Below are the code and all the weights of a small trained network. Each question names an input and a class and asks about switching units off, where a switched-off unit gives its printed mean instead of its output.

import numpy as np


def w(rows, s, z=0):
    codes = np.array(rows[::2]) - 128.0
    scale = np.full(codes.shape[1], s)
    scale[-1] = z or s
    return codes * scale


def norm(h):
    return h / np.sqrt((h * h).mean(-1, keepdims=True) + 1e-5)


def f(y):
    return np.maximum(y, 0)


def log_softmax(a):
    a = a - a.max(-1, keepdims=True)
    return a - np.log(np.exp(a).sum(-1, keepdims=True))


def net(x, mask):
    res = np.array(x, float).reshape(1, 8) / 4 @ E
    u = 0
    for l in range(2):
        y = f(norm(res) @ A[l][:, :-1].T + A[l][:, -1])
        res = res + np.where(mask[u : u + 5], y, B[l][:, -1]) @ B[l][:, :-1]
        u += 5
    return log_softmax(norm(res)[-1] @ U[:, :-1].T + U[:, -1])


A, B = {}, {}
E = w([
[105,132,123,131,151,176,120],'x0',
[83,194,160,141,200,206,136],'x1',
[98,71,151,174,76,88,50],'x2',
[214,139,63,158,148,95,65],'x3',
[107,57,168,77,133,169,95],'x4',
[56,179,82,120,166,181,111],'x5',
[131,216,162,76,113,170,92],'x6',
[154,130,1,137,133,92,107],'x7',
],0.0046)
A[0] = w([
[125,120,157,90,187,149,155,4],'L0N1',
[128,67,183,111,96,63,240,40],'L0N2',
[161,195,154,34,57,109,132,88],'L0N3',
[120,166,254,176,85,75,50,121],'L0N4',
[100,168,129,211,127,149,143,243],'L0N5',
],0.0061,0.0015)
B[0] = w([
[177,194,95,106,191,171,134,176],'L0N1',
[228,241,85,52,171,183,187,249],'L0N2',
[119,1,47,117,167,125,101,220],'L0N3',
[107,21,85,174,123,86,181,251],'L0N4',
[214,78,106,127,145,183,136,223],'L0N5',
],0.0065,0.0034)
A[1] = w([
[84,109,163,88,130,149,139,70],'L1N1',
[125,136,127,121,111,96,113,40],'L1N2',
[163,181,103,134,199,60,3,72],'L1N3',
[227,162,120,112,33,114,122,245],'L1N4',
[136,55,49,177,139,74,193,254],'L1N5',
],0.0057,0.0018)
B[1] = w([
[161,139,62,183,48,112,227,148],'L1N1',
[106,75,161,218,80,184,217,129],'L1N2',
[110,165,142,198,209,167,238,160],'L1N3',
[230,142,96,72,253,160,82,193],'L1N4',
[170,46,131,117,117,120,35,255],'L1N5',
],0.0063,0.0065)
U = w([
[112,220,166,145,62,26,129,1],'0',
[142,73,101,162,112,100,49,172],'1',
[91,123,188,137,76,147,182,78],'2',
[119,246,133,138,160,194,141,191],'3',
],0.012,0.0051)

Each question gives the input, the list of numbers given to net, and the class t.
The units are the neurons (one row each of A and B). Each row of codes is followed by its name. A weight is (code - 128) times the scale printed after its matrix; where a second scale follows, it is the last column's (A, B and U).
mask holds one flag per neuron, layer by layer. A switched-off neuron (its flag False) gives its mean, the last column of its row in B, instead of its output. The means were averaged over made-up inputs and are rounded, as every weight is.
A unit's drop is (log p(t) with every unit on - log p(t) with that unit switched off) / (log p(t) with every unit on - log p(t) with every unit switched off).
The circuit of an input: a set's keep is (log p(t) with only the set's units on - log p(t) with every unit switched off) / (log p(t) with every unit on - log p(t) with every unit switched off). Starting from all 10 units, units are removed one at a time, each time the one whose removal leaves the highest keep (on an exact tie, the one counted first), for as long as the keep stays at least 0.8.
units of the circuit, in order: the units of the circuit, biggest drop first
most important unit: the unit with the biggest drop
top k neurons: the k neurons with the biggest drops, biggest first
top k neurons in layer l: the k neurons of layer l with the biggest drops, biggest first
drop when u is switched off: that unit's drop, to one decimal
input [-7,2,4,-3,-8,3,6,-7], class 1: most important unit -> L0N4
input [-8,6,3,-6,-8,-2,-6,4], class 3: top 3 neurons -> L0N2, L0N4, L0N3
input [4,3,0,8,-4,-5,2,7], class 3: top 4 neurons -> L1N3, L0N4, L0N3, L1N4
input [5,5,6,-4,-8,-1,7,-2], class 1: units of the circuit, in order -> L0N4, L0N2
input [-5,-6,-7,-3,-3,-3,-5,6], class 3: top 2 neurons -> L0N2, L0N4
input [-1,-5,-4,5,-4,-8,-1,-1], class 3: top 2 neurons in layer 1 -> L1N4, L1N3
input [3,-1,1,8,0,3,3,6], class 3: top 3 neurons -> L1N3, L0N4, L0N3
input [0,5,7,-6,2,4,6,-4], class 2: top 2 neurons in layer 0 -> L0N4, L0N2
input [7,2,4,7,7,4,0,5], class 3: top 3 neurons in layer 0 -> L0N4, L0N3, L0N5
input [0,5,-2,-6,-2,-6,-6,0], class 3: drop when L0N2 is switched off -> 0.5
input [-7,0,-1,-4,5,3,-4,-1], class 3: drop when L0N2 is switched off -> 0.4
input [4,-8,-5,-7,7,0,-5,-2], class 3: drop when L0N4 is switched off -> 0.1
input [3,-6,4,-5,3,8,-2,-5], class 2: drop when L0N3 is switched off -> 0.3
input [5,2,4,-1,4,-2,8,-5], class 2: most important unit -> L1N5
